Small tables with named rows and columns. After each table, cells are looked up by row and column.

kedu =
|  | tiron | gefug | bur | veg | vez | nateru | gav | fimetik |
|---|---|---|---|---|---|---|---|---|
| rumedid | 190 | 55 | 122 | 125 | 122 | 125 | 72 | 158 |
| segem | 131 | 138 | 104 | 164 | 104 | 160 | 142 | 146 |
| telaku | 140 | 111 | 56 | 192 | 56 | 188 | 122 | 166 |
| mege | 121 | 141 | 120 | 130 | 121 | 141 | 151 | 109 |
| fab | 71 | 206 | 223 | 69 | 224 | 58 | 168 | 83 |
| rup | 154 | 91 | 53 | 205 | 54 | 174 | 96 | 189 |
| pezu | 148 | 122 | 158 | 115 | 159 | 108 | 119 | 128 |
| pog | 129 | 140 | 103 | 167 | 105 | 155 | 142 | 144 |
| tupota | 115 | 149 | 96 | 155 | 96 | 166 | 158 | 124 |
| feso | 155 | 110 | 138 | 174 | 141 | 96 | 81 | 193 |

gefug of rumedid = 55
gefug of pog = 140
gav of telaku = 122
bur of rup = 53
veg of tupota = 155
vez of mege = 121
nateru of fab = 58
veg of telaku = 192
nateru of rumedid = 125
veg of fab = 69
bur of telaku = 56
nateru of feso = 96
fimetik of rup = 189
fimetik of fab = 83
bur of pog = 103
nateru of telaku = 188
gav of mege = 151
bur of segem = 104
gav of segem = 142

panap =
         sonab  fuvun  fazagid  kof  zere  fedavev  gazerum  rafer
pimanol    142    153       61  162    66      208      151    139
goperam    183    137       73   94    58      183      165    146
zor        125    148       55  191    89      196      168    139
vopav      179    130      197  174   211      161       94    153
mun        135    225      145   62   111      135      110    181
seni        86     83      116  156    79      137      209     79
gizev      134     55      229  112   141      151      102    137

What is the sonab of goperam in panap?
183
What is the kof of gizev in panap?
112
What is the fuvun of mun in panap?
225
What is the kof of vopav in panap?
174
What is the rafer of pimanol in panap?
139
What is the zere of gizev in panap?
141
What is the fuvun of pimanol in panap?
153

rotal:
|  | fik | rozutir | zogip | pemoki | sigos | pere | fal |
|---|---|---|---|---|---|---|---|
| borevog | -51.423 | -54.358 | 5.726 | 81.426 | 6.795 | 20.434 | 70.622 |
| rit | 7.861 | 10.310 | 2.278 | -13.590 | 11.336 | -6.257 | -24.921 |
| fet | 6.342 | 10.544 | 8.099 | -7.425 | 14.125 | 4.863 | -26.923 |
| magiz | -23.854 | -41.557 | -3.031 | -9.247 | 17.338 | 57.335 | 5.797 |
| kug | -18.484 | -27.279 | -2.235 | 5.323 | -9.665 | -12.002 | 12.651 |
| tenimaz | -7.158 | -10.100 | 2.474 | -0.257 | -13.463 | -14.239 | -2.721 |
| lefida | -22.696 | -31.724 | -1.410 | 1.885 | 11.041 | 56.075 | 4.723 |
| nul | 1.123 | 6.426 | 7.352 | 4.490 | 16.171 | 3.309 | -14.748 |
| fer | -51.431 | -39.134 | -10.916 | 4.053 | -8.977 | -3.041 | 21.381 |
| gof | -59.717 | 28.864 | 37.728 | -2.758 | -1.326 | -12.786 | 2.024 |
| rov | -24.332 | -56.532 | 8.438 | -18.922 | 25.194 | 35.223 | -16.618 |
| defopa | -19.468 | -38.902 | 3.511 | -6.059 | 8.892 | 56.442 | -0.616 |

What is the sigos of magiz in rotal? 17.338
What is the zogip of nul in rotal? 7.352
What is the fik of gof in rotal? -59.717
What is the pemoki of rov in rotal? -18.922
What is the rozutir of lefida in rotal? -31.724
What is the fik of lefida in rotal? -22.696
What is the fik of tenimaz in rotal? -7.158
What is the rozutir of fer in rotal? -39.134
What is the zogip of rov in rotal? 8.438
What is the fik of fet in rotal? 6.342
What is the pere of lefida in rotal? 56.075
What is the fik of nul in rotal? 1.123
What is the zogip of defopa in rotal? 3.511

lav =
           tal  kugafa  savomiv  bisura
med      0.618   0.258    0.869   0.949
tifibap  0.672   0.087    0.209   0.274
pab      0.361   0.812    0.717   0.505
gimoke   0.016   0.118    0.020   0.859
zinibos  0.980   0.490    0.506   0.167

med, savomiv => 0.869
gimoke, tal => 0.016
tifibap, kugafa => 0.087
tifibap, tal => 0.672
med, kugafa => 0.258
tifibap, savomiv => 0.209
gimoke, savomiv => 0.020
gimoke, bisura => 0.859
gimoke, kugafa => 0.118
zinibos, bisura => 0.167
pab, savomiv => 0.717
pab, tal => 0.361

nibe
|  | fuzu | mil | kof | pokifa | toma |
|---|---|---|---|---|---|
| patigas | 190 | 59 | 104 | 107 | 201 |
| lem | 184 | 107 | 122 | 118 | 219 |
| tibaz | 85 | 105 | 125 | 125 | 243 |
| rurin | 212 | 182 | 134 | 112 | 116 |
| ket | 62 | 193 | 122 | 120 | 98 |
| nafubo | 112 | 41 | 118 | 124 | 101 |
| nikazaf | 137 | 118 | 117 | 115 | 52 |
| rasabo | 194 | 161 | 116 | 113 | 116 |

kof of nikazaf: 117
fuzu of tibaz: 85
toma of patigas: 201
kof of nafubo: 118
kof of tibaz: 125
fuzu of rasabo: 194
pokifa of lem: 118
toma of ket: 98
toma of nafubo: 101
pokifa of patigas: 107
pokifa of nafubo: 124
toma of tibaz: 243
kof of rasabo: 116
kof of patigas: 104
mil of nikazaf: 118
mil of ket: 193
kof of rurin: 134
fuzu of lem: 184

zagete.csv
,kufufof,gopuros
dedaz,701,907
sasoli,495,882
nakapu,243,15

What is the gopuros of sasoli in zagete? 882
What is the gopuros of nakapu in zagete? 15
What is the kufufof of nakapu in zagete? 243
What is the kufufof of dedaz in zagete? 701
What is the kufufof of sasoli in zagete? 495
What is the gopuros of dedaz in zagete? 907

voro =
|  | barimo | vorub |
|---|---|---|
| vovurak | 53 | 180 |
| rinev | 43 | 150 |
| bepilut | 156 | 200 |
| nos | 100 | 224 |
| mun | 51 | 174 |
| vebemu | 182 | 132 |
| fasubes | 175 | 156 |
| neso | 159 | 26 |
| tuzetu | 171 | 175 |
| nup | 60 | 189 |
| gidor | 85 | 7 |
| lologo | 54 | 52 |
| poni | 183 | 114 |
| nasu | 93 | 222 |

vorub of nasu = 222
barimo of lologo = 54
barimo of vovurak = 53
vorub of vebemu = 132
vorub of gidor = 7
barimo of gidor = 85
vorub of bepilut = 200
vorub of lologo = 52
barimo of nup = 60
vorub of mun = 174
barimo of fasubes = 175
vorub of vovurak = 180
vorub of fasubes = 156
barimo of vebemu = 182
barimo of nasu = 93
vorub of poni = 114
barimo of mun = 51
barimo of nos = 100
vorub of rinev = 150
Row with the largest barimo: poni

kefu:
cols = mif, fitukel, sefizu, vib, sir, mun, bazo, zep, kad
duk: [62.82, 46.72, 40.87, 63.52, 58.23, 55.60, 32.07, 66.99, 29.66]
zedaf: [26.14, 62.99, 44.03, 46.72, 51.86, 63.56, 39.53, 17.92, 62.16]
zus: [69.93, 19.81, 54.84, 48.48, 48.07, 33.91, 59.37, 74.11, 48.17]
luzuvi: [62.85, 27.56, 77.54, 27.21, 55.17, 24.07, 74.74, 55.28, 68.28]
kug: [55.20, 32.61, 55.53, 47.48, 39.43, 40.83, 70.89, 48.48, 44.92]
pif: [54.33, 62.78, 14.96, 30.43, 31.92, 60.28, 49.71, 72.61, 34.40]
fel: [38.67, 40.95, 81.94, 32.28, 73.75, 33.47, 41.44, 49.97, 38.34]
gis: [52.99, 55.26, 62.35, 61.36, 57.18, 41.34, 48.42, 38.71, 70.00]
ruz: [34.69, 51.94, 38.06, 68.62, 54.72, 66.28, 35.43, 17.95, 66.27]
dibu: [9.79, 52.13, 20.56, 16.71, 57.70, 64.39, 53.75, 40.40, 50.83]
kevu: [23.67, 55.12, 22.25, 54.65, 49.74, 68.36, 26.24, 18.35, 32.94]
poka: [73.30, 58.67, 40.65, 49.19, 47.83, 51.60, 39.44, 62.73, 51.28]
lunuba: [71.63, 57.61, 47.06, 70.28, 40.59, 45.66, 44.15, 38.90, 60.90]
fivum: [71.05, 46.25, 34.52, 68.69, 32.90, 39.57, 33.15, 62.91, 46.13]

What is the bazo of pif in kefu? 49.71
What is the sefizu of kevu in kefu? 22.25
What is the zep of duk in kefu? 66.99
What is the bazo of luzuvi in kefu? 74.74
What is the kad of kug in kefu? 44.92
What is the mun of lunuba in kefu? 45.66
What is the kad of pif in kefu? 34.40
What is the kad of poka in kefu? 51.28
What is the sir of zedaf in kefu? 51.86
What is the kad of dibu in kefu? 50.83
What is the mif of fel in kefu? 38.67
What is the vib of zus in kefu? 48.48
What is the sir of kevu in kefu? 49.74
What is the kad of fivum in kefu? 46.13
What is the mun of pif in kefu? 60.28
What is the sir of pif in kefu? 31.92
What is the bazo of gis in kefu? 48.42
What is the sir of dibu in kefu? 57.70

